Here is a tiny trained network, its code and every weight. The questions are about switching its units off for an input and a class, where a switched-off unit gives its printed mean instead of its output.

import numpy as np


def w(rows, s, z=0):
    codes = np.array(rows[::2]) - 128.0
    scale = np.full(codes.shape[1], s)
    scale[-1] = z or s
    return codes * scale


def norm(h):
    return h / np.sqrt((h * h).mean(-1, keepdims=True) + 1e-5)


def f(y):
    return np.maximum(y, 0)


def log_softmax(a):
    a = a - a.max(-1, keepdims=True)
    return a - np.log(np.exp(a).sum(-1, keepdims=True))


def net(x, mask):
    res = np.array(x, float).reshape(1, 8) / 4 @ E
    u = 0
    for l in range(3):
        y = f(norm(res) @ A[l][:, :-1].T + A[l][:, -1])
        res = res + np.where(mask[u : u + 5], y, B[l][:, -1]) @ B[l][:, :-1]
        u += 5
    return log_softmax(norm(res)[-1] @ U[:, :-1].T + U[:, -1])


A, B = {}, {}
E = w([
[111,144,184,88,27,250,80,60,140],'x0',
[161,27,122,107,112,175,163,218,170],'x1',
[72,90,156,83,134,83,129,101,203],'x2',
[224,111,157,138,151,125,142,48,189],'x3',
[122,132,189,162,178,151,68,147,134],'x4',
[132,119,119,132,119,121,118,130,131],'x5',
[138,112,163,145,95,98,133,120,101],'x6',
[129,124,119,123,132,139,123,129,134],'x7',
],0.0019)
A[0] = w([
[101,80,251,193,230,167,47,125,89,64],'L0N1',
[84,129,95,59,88,154,57,175,61,62],'L0N2',
[139,106,113,158,156,62,135,152,120,232],'L0N3',
[128,158,147,86,102,115,106,136,120,49],'L0N4',
[121,147,52,71,59,106,252,73,104,4],'L0N5',
],0.0033,0.0025)
B[0] = w([
[213,179,64,62,79,74,80,193,185,189],'L0N1',
[90,135,121,216,119,158,210,145,117,181],'L0N2',
[95,131,172,109,89,184,122,112,106,255],'L0N3',
[95,88,153,204,127,127,141,64,78,132],'L0N4',
[220,165,138,112,85,73,3,192,190,175],'L0N5',
],0.0046,0.0029)
A[1] = w([
[144,77,92,140,214,13,135,202,114,51],'L1N1',
[120,101,122,166,208,49,168,157,103,4],'L1N2',
[35,73,251,34,129,29,89,100,188,22],'L1N3',
[173,129,112,173,229,20,191,167,93,73],'L1N4',
[183,138,169,78,113,198,108,73,107,73],'L1N5',
],0.0034,0.0022)
B[1] = w([
[141,153,158,146,2,222,125,87,179,208],'L1N1',
[127,84,188,151,48,219,142,84,175,156],'L1N2',
[113,68,56,46,173,133,152,72,85,250],'L1N3',
[130,133,185,145,44,245,73,78,134,209],'L1N4',
[61,81,148,196,125,151,172,144,118,195],'L1N5',
],0.0042,0.0021)
A[2] = w([
[203,144,50,93,54,71,159,138,161,5],'L2N1',
[236,168,110,165,140,192,145,185,24,77],'L2N2',
[149,22,141,150,110,145,202,227,131,131],'L2N3',
[253,108,154,205,200,119,205,39,229,86],'L2N4',
[232,126,173,205,139,119,171,124,24,46],'L2N5',
],0.0041,0.002)
B[2] = w([
[220,185,171,84,139,162,12,181,184,186],'L2N1',
[125,58,109,27,147,60,176,80,220,240],'L2N2',
[153,218,166,188,227,75,72,69,60,252],'L2N3',
[1,230,78,190,133,88,151,235,39,226],'L2N4',
[56,50,86,47,166,132,137,95,119,183],'L2N5',
],0.0042,0.0028)
U = w([
[122,116,223,219,20,252,142,30,174,87],'0',
[234,215,110,65,95,30,26,235,218,26],'1',
[118,169,98,95,204,95,154,106,94,254],'2',
[32,216,78,203,188,79,202,206,31,68],'3',
[135,40,47,28,197,74,221,62,190,113],'4',
[156,192,148,178,209,52,86,69,42,116],'5',
],0.0049,0.0031)

Each question gives the input, the list of numbers given to net, and the class t.
The units are the neurons (one row each of A and B). Each row of codes is followed by its name. A weight is (code - 128) times the scale printed after its matrix; where a second scale follows, it is the last column's (A, B and U).
mask holds one flag per neuron, layer by layer. A switched-off neuron (its flag False) gives its mean, the last column of its row in B, instead of its output. The means were averaged over made-up inputs and are rounded, as every weight is.
A unit's drop is (log p(t) with every unit on - log p(t) with that unit switched off) / (log p(t) with every unit on - log p(t) with every unit switched off).
The circuit of an input: a set's keep is (log p(t) with only the set's units on - log p(t) with every unit switched off) / (log p(t) with every unit on - log p(t) with every unit switched off). Starting from the 12 units with the biggest drops (on a tie, the unit counted first), units are removed one at a time, each time the one whose removal leaves the highest keep (on an exact tie, the one counted first), for as long as the keep stays at least 0.8.
units of the circuit, in order: the units of the circuit, biggest drop first
most important unit: the unit with the biggest drop
k most important neurons: the k neurons with the biggest drops, biggest first
top k neurons in layer l: the k neurons of layer l with the biggest drops, biggest first
input [5,-4,8,-4,0,-5,6,-5], class 4: most important unit -> L1N3
input [-7,-2,-7,-6,-7,-5,-6,4], class 0: top 4 neurons in layer 1 -> [L1N4, L1N1, L1N2, L1N3]
input [2,7,8,-5,-8,0,8,-1], class 1: units of the circuit, in order -> [L0N5, L2N1]
input [-4,7,-2,2,-6,5,1,3], class 5: 3 most important neurons -> [L2N3, L0N1, L0N3]
input [-8,1,-7,-5,-5,5,4,-4], class 0: units of the circuit, in order -> [L1N4, L1N1]
input [-8,2,-2,-4,-8,-5,4,-3], class 0: 3 most important neurons -> [L1N1, L1N4, L0N1]
input [2,3,4,4,2,5,2,-7], class 3: units of the circuit, in order -> [L2N4, L0N3]
input [6,3,-7,-1,-2,8,0,-4], class 4: 3 most important neurons -> [L2N2, L0N3, L1N1]
input [-4,-2,6,4,6,-6,-5,4], class 1: top 2 neurons in layer 1 -> [L1N5, L1N1]
input [7,5,-1,-8,2,-2,5,-1], class 3: top 3 neurons in layer 0 -> [L0N2, L0N3, L0N5]
input [-7,8,5,6,-1,-8,6,2], class 5: top 2 neurons in layer 0 -> [L0N3, L0N2]
input [6,2,-7,-4,-2,7,2,-6], class 4: top 2 neurons in layer 2 -> [L2N2, L2N4]
input [4,-6,-6,5,0,-7,3,1], class 4: 3 most important neurons -> [L2N5, L2N2, L2N3]
input [-1,-3,2,7,2,4,-5,-2], class 3: units of the circuit, in order -> [L2N4]
input [3,-7,-8,2,5,-6,-6,2], class 4: 2 most important neurons -> [L2N2, L2N3]
input [3,-1,-2,-1,-4,-5,0,7], class 1: 2 most important neurons -> [L0N5, L0N3]
input [-5,8,-1,-6,-2,-4,6,8], class 5: 3 most important neurons -> [L2N3, L0N3, L2N4]
input [3,6,-8,2,7,-5,0,7], class 4: 2 most important neurons -> [L2N2, L0N5]
input [0,6,5,7,-5,5,-4,-6], class 3: 2 most important neurons -> [L2N4, L0N1]
input [-5,6,0,-4,-8,4,5,1], class 1: units of the circuit, in order -> [L2N1]
input [5,-3,-6,-4,1,-2,1,6], class 4: top 2 neurons in layer 0 -> [L0N3, L0N2]
input [-1,7,6,6,4,6,0,0], class 5: 2 most important neurons -> [L2N3, L2N2]
input [6,1,1,8,7,-4,-6,2], class 3: 3 most important neurons -> [L2N4, L0N3, L1N5]
input [-5,7,4,-5,-3,0,-2,-6], class 5: 2 most important neurons -> [L2N3, L0N3]
input [2,4,-5,7,8,-8,-4,4], class 1: top 2 neurons in layer 0 -> [L0N1, L0N2]
input [-2,-6,0,-5,7,5,0,2], class 1: 3 most important neurons -> [L0N1, L2N4, L2N3]
